Below is a small trained network, with its code and all its weights. Each question gives an input and a class and asks what happens when units are switched off, that is, made to give their printed mean instead of their output.

import numpy as np


def w(rows, s, z=0):
    codes = np.array(rows[::2]) - 128.0
    scale = np.full(codes.shape[1], s)
    scale[-1] = z or s
    return codes * scale


def f(y):
    return y / 2 * (1 + np.tanh(0.7978845608 * (y + 0.044715 * y**3)))


def log_softmax(a):
    a = a - a.max(-1, keepdims=True)
    return a - np.log(np.exp(a).sum(-1, keepdims=True))


def net(x, mask):
    res = np.array(x, float).reshape(1, 6) / 4 @ E
    y = f(res @ A[0][:, :-1].T + A[0][:, -1])
    res = res + np.where(mask, y, B[0][:, -1]) @ B[0][:, :-1]
    return log_softmax(res[-1] @ U[:, :-1].T + U[:, -1])


A, B = {}, {}
E = w([
[25,146,162,112],'x0',
[118,151,143,86],'x1',
[142,205,147,254],'x2',
[150,73,190,70],'x3',
[156,69,172,199],'x4',
[123,46,36,142],'x5',
],0.008)
A[0] = w([
[110,155,72,2,36],'n1',
[206,137,126,169,103],'n2',
[114,117,102,174,135],'n3',
[88,155,60,150,186],'n4',
[121,93,173,143,4],'n5',
[181,114,72,199,225],'n6',
[175,138,179,78,199],'n7',
[145,140,81,69,57],'n8',
[94,135,148,123,200],'n9',
[143,148,49,188,145],'n10',
[118,118,146,117,10],'n11',
[171,58,133,133,254],'n12',
[115,135,116,144,215],'n13',
[133,110,167,197,103],'n14',
[125,161,108,182,176],'n15',
[135,71,108,161,131],'n16',
[100,153,130,97,26],'n17',
],0.013,0.0037)
B[0] = w([
[140,208,86,73,232],'n1',
[177,198,181,98,193],'n2',
[187,69,119,126,166],'n3',
[128,110,75,233,192],'n4',
[137,116,181,171,131],'n5',
[154,125,167,204,254],'n6',
[1,179,223,170,195],'n7',
[99,213,103,68,165],'n8',
[72,67,115,137,163],'n9',
[148,126,100,188,223],'n10',
[110,31,96,46,118],'n11',
[123,129,219,128,222],'n12',
[99,39,161,156,160],'n13',
[135,117,194,134,184],'n14',
[149,98,90,181,199],'n15',
[136,94,160,97,177],'n16',
[127,212,74,92,136],'n17',
],0.0064,0.0082)
U = w([
[94,158,65,167,82],'0',
[95,68,230,168,251],'1',
[97,174,205,145,90],'2',
[60,180,92,55,91],'3',
[254,199,151,190,85],'4',
],0.0089,0.0032)

Each question gives the input, the list of numbers given to net, and the class t.
The units are the neurons (one row each of A and B). Each row of codes is followed by its name. A weight is (code - 128) times the scale printed after its matrix; where a second scale follows, it is the last column's (A, B and U).
mask holds one flag per neuron, in row order. A switched-off neuron (its flag False) gives its mean, the last column of its row in B, instead of its output. The means were averaged over made-up inputs and are rounded, as every weight is.
A unit's drop is (log p(t) with every unit on - log p(t) with that unit switched off) / (log p(t) with every unit on - log p(t) with every unit switched off).
The circuit of an input: a set's keep is (log p(t) with only the set's units on - log p(t) with every unit switched off) / (log p(t) with every unit on - log p(t) with every unit switched off). Starting from the 12 units with the biggest drops (on a tie, the unit counted first), units are removed one at a time, each time the one whose removal leaves the highest keep (on an exact tie, the one counted first), for as long as the keep stays at least 0.8.
circuit, biggest first: the units of the circuit, biggest drop first
top k neurons: the k neurons with the biggest drops, biggest first
drop when u is switched off: that unit's drop, to one decimal
input [8,-2,7,-2,-4,-6], class 0: top neuron : n12
input [0,-5,2,-7,3,8], class 4: circuit, biggest first : n10, n6
input [4,5,-2,5,-1,8], class 3: top 2 neurons : n1, n6
input [8,0,1,-2,-1,-2], class 0: circuit, biggest first : n12, n7, n2
input [5,8,-8,5,5,-8], class 3: circuit, biggest first : n1, n6
input [-2,7,-3,1,3,-1], class 3: circuit, biggest first : n6, n14
input [7,-6,-2,-7,-1,-1], class 0: top 2 neurons : n4, n12
input [5,-1,-1,-8,-2,-3], class 0: drop when n4 is switched off : 0.2
input [8,-5,4,-2,-2,-2], class 0: drop when n4 is switched off : 0.2
input [-7,2,0,6,1,-7], class 2: drop when n1 is switched off : -0.2
